Below are the code and all the weights of a small trained network. Each question names an input and a class and asks about switching units off, where a switched-off unit gives its printed mean instead of its output.

import numpy as np


def w(rows, s, z=0):
    codes = np.array(rows[::2]) - 128.0
    scale = np.full(codes.shape[1], s)
    scale[-1] = z or s
    return codes * scale


def f(y):
    return y / 2 * (1 + np.tanh(0.7978845608 * (y + 0.044715 * y**3)))


def log_softmax(a):
    a = a - a.max(-1, keepdims=True)
    return a - np.log(np.exp(a).sum(-1, keepdims=True))


def net(x, mask):
    res = np.array(x, float).reshape(1, 6) / 4 @ E
    y = f(res @ A[0][:, :-1].T + A[0][:, -1])
    res = res + np.where(mask, y, B[0][:, -1]) @ B[0][:, :-1]
    return log_softmax(res[-1] @ U[:, :-1].T + U[:, -1])


A, B = {}, {}
E = w([
[129,126,129,129],'x0',
[76,255,144,164],'x1',
[182,139,84,166],'x2',
[94,123,155,107],'x3',
[216,172,214,89],'x4',
[128,72,212,203],'x5',
],0.0077)
A[0] = w([
[154,71,130,108,89],'neuron 1',
[167,153,159,105,22],'neuron 2',
[137,150,85,84,62],'neuron 3',
[138,152,91,62,56],'neuron 4',
[83,110,90,169,61],'neuron 5',
[223,130,64,201,108],'neuron 6',
[95,121,83,157,122],'neuron 7',
[130,131,136,141,91],'neuron 8',
[106,146,114,41,143],'neuron 9',
[121,127,120,139,2],'neuron 10',
[154,98,119,110,48],'neuron 11',
[91,112,84,159,99],'neuron 12',
[127,104,160,178,48],'neuron 13',
[160,68,114,114,82],'neuron 14',
[132,97,171,220,27],'neuron 15',
[107,115,159,95,163],'neuron 16',
[111,112,116,159,32],'neuron 17',
[110,197,165,183,75],'neuron 18',
[121,142,77,63,69],'neuron 19',
[176,153,153,114,77],'neuron 20',
[156,166,177,127,143],'neuron 21',
[111,117,152,109,182],'neuron 22',
[125,102,92,160,85],'neuron 23',
[138,150,92,82,62],'neuron 24',
[149,156,74,98,56],'neuron 25',
[118,112,155,165,47],'neuron 26',
[148,139,167,97,103],'neuron 27',
[186,78,86,126,109],'neuron 28',
[134,147,91,82,71],'neuron 29',
[128,80,227,247,59],'neuron 30',
[148,100,121,114,43],'neuron 31',
[163,86,114,105,50],'neuron 32',
[147,113,129,146,57],'neuron 33',
[119,182,147,158,99],'neuron 34',
[177,140,62,173,148],'neuron 35',
[90,118,96,156,109],'neuron 36',
[177,161,165,116,34],'neuron 37',
[102,140,148,110,133],'neuron 38',
[243,165,129,132,133],'neuron 39',
[127,198,110,212,79],'neuron 40',
[157,145,173,107,64],'neuron 41',
[172,62,132,136,110],'neuron 42',
[125,63,137,45,73],'neuron 43',
[93,124,63,194,98],'neuron 44',
[84,101,101,142,115],'neuron 45',
],0.013,0.0065)
B[0] = w([
[104,184,37,118,165],'neuron 1',
[189,114,183,2,139],'neuron 2',
[208,149,152,191,145],'neuron 3',
[230,130,136,202,156],'neuron 4',
[201,98,132,32,160],'neuron 5',
[18,99,168,193,200],'neuron 6',
[176,81,165,52,169],'neuron 7',
[134,109,102,128,118],'neuron 8',
[135,102,126,220,193],'neuron 9',
[180,158,107,57,106],'neuron 10',
[119,204,69,64,126],'neuron 11',
[190,94,213,58,166],'neuron 12',
[249,148,87,185,144],'neuron 13',
[124,207,71,80,170],'neuron 14',
[229,179,157,221,178],'neuron 15',
[52,70,130,169,163],'neuron 16',
[185,128,162,67,121],'neuron 17',
[94,204,41,70,195],'neuron 18',
[202,156,121,231,161],'neuron 19',
[181,63,164,37,156],'neuron 20',
[115,56,113,84,195],'neuron 21',
[101,101,160,174,168],'neuron 22',
[118,108,137,119,146],'neuron 23',
[231,145,117,196,143],'neuron 24',
[196,107,58,228,146],'neuron 25',
[215,187,140,134,129],'neuron 26',
[147,35,128,88,154],'neuron 27',
[62,185,127,109,186],'neuron 28',
[197,175,193,193,144],'neuron 29',
[223,170,121,204,254],'neuron 30',
[113,195,44,44,121],'neuron 31',
[110,203,15,34,143],'neuron 32',
[131,105,90,137,117],'neuron 33',
[89,163,29,73,171],'neuron 34',
[76,84,179,200,185],'neuron 35',
[183,119,136,63,159],'neuron 36',
[179,106,98,30,153],'neuron 37',
[80,112,121,140,145],'neuron 38',
[100,20,195,77,226],'neuron 39',
[28,163,30,106,192],'neuron 40',
[164,35,156,58,149],'neuron 41',
[76,171,59,106,192],'neuron 42',
[66,167,59,125,176],'neuron 43',
[154,60,211,15,192],'neuron 44',
[178,82,214,41,165],'neuron 45',
],0.0072,0.0071)
U = w([
[187,70,132,9,60],'0',
[246,174,69,218,59],'1',
[52,91,96,151,255],'2',
[75,228,1,57,25],'3',
[70,96,107,144,209],'4',
],0.0078,0.0081)

Each question gives the input, the list of numbers given to net, and the class t.
The units are the neurons (one row each of A and B). Each row of codes is followed by its name. A weight is (code - 128) times the scale printed after its matrix; where a second scale follows, it is the last column's (A, B and U).
mask holds one flag per neuron, in row order. A switched-off neuron (its flag False) gives its mean, the last column of its row in B, instead of its output. The means were averaged over made-up inputs and are rounded, as every weight is.
A unit's drop is (log p(t) with every unit on - log p(t) with that unit switched off) / (log p(t) with every unit on - log p(t) with every unit switched off).
The circuit of an input: a set's keep is (log p(t) with only the set's units on - log p(t) with every unit switched off) / (log p(t) with every unit on - log p(t) with every unit switched off). Starting from the 12 units with the biggest drops (on a tie, the unit counted first), units are removed one at a time, each time the one whose removal leaves the highest keep (on an exact tie, the one counted first), for as long as the keep stays at least 0.8.
circuit, biggest first: the units of the circuit, biggest drop first
most important unit: the unit with the biggest drop
k most important neurons: the k neurons with the biggest drops, biggest first
drop of u: that unit's drop, to one decimal
input [3,-7,0,3,-7,-2], class 0: most important unit => neuron 45
input [-2,7,0,-6,-4,6], class 3: circuit, biggest first => (neuron 40; neuron 18)
input [-2,8,1,7,-5,2], class 3: circuit, biggest first => (neuron 18; neuron 40)
input [2,3,1,0,0,4], class 1: circuit, biggest first => (neuron 30; neuron 39)
input [0,-6,-5,6,-4,-4], class 3: 3 most important neurons => (neuron 43; neuron 39; neuron 35)
input [-2,3,8,-1,3,-5], class 2: circuit, biggest first => (neuron 6; neuron 35)
input [-4,-6,6,5,4,-3], class 2: 2 most important neurons => (neuron 39; neuron 18)
input [-5,-2,-5,-5,-5,-5], class 0: circuit, biggest first => (neuron 45; neuron 6)
input [-7,7,3,-8,4,-6], class 4: 2 most important neurons => (neuron 39; neuron 35)
input [8,1,7,-7,7,6], class 0: 4 most important neurons => (neuron 39; neuron 20; neuron 37; neuron 2)
input [-1,0,7,-6,-5,-7], class 1: 4 most important neurons => (neuron 25; neuron 19; neuron 3; neuron 24)
input [3,8,7,3,-6,0], class 3: 2 most important neurons => (neuron 40; neuron 18)
input [4,-2,8,3,4,-5], class 2: 3 most important neurons => (neuron 39; neuron 6; neuron 30)
input [-1,4,2,-3,8,7], class 0: most important neuron => (neuron 39)
input [1,-1,3,2,-4,8], class 1: drop of neuron 42 => 0.0
input [-2,6,5,0,-7,-8], class 1: drop of neuron 3 => 0.1
input [-5,-8,-6,2,7,7], class 3: drop of neuron 42 => 0.3
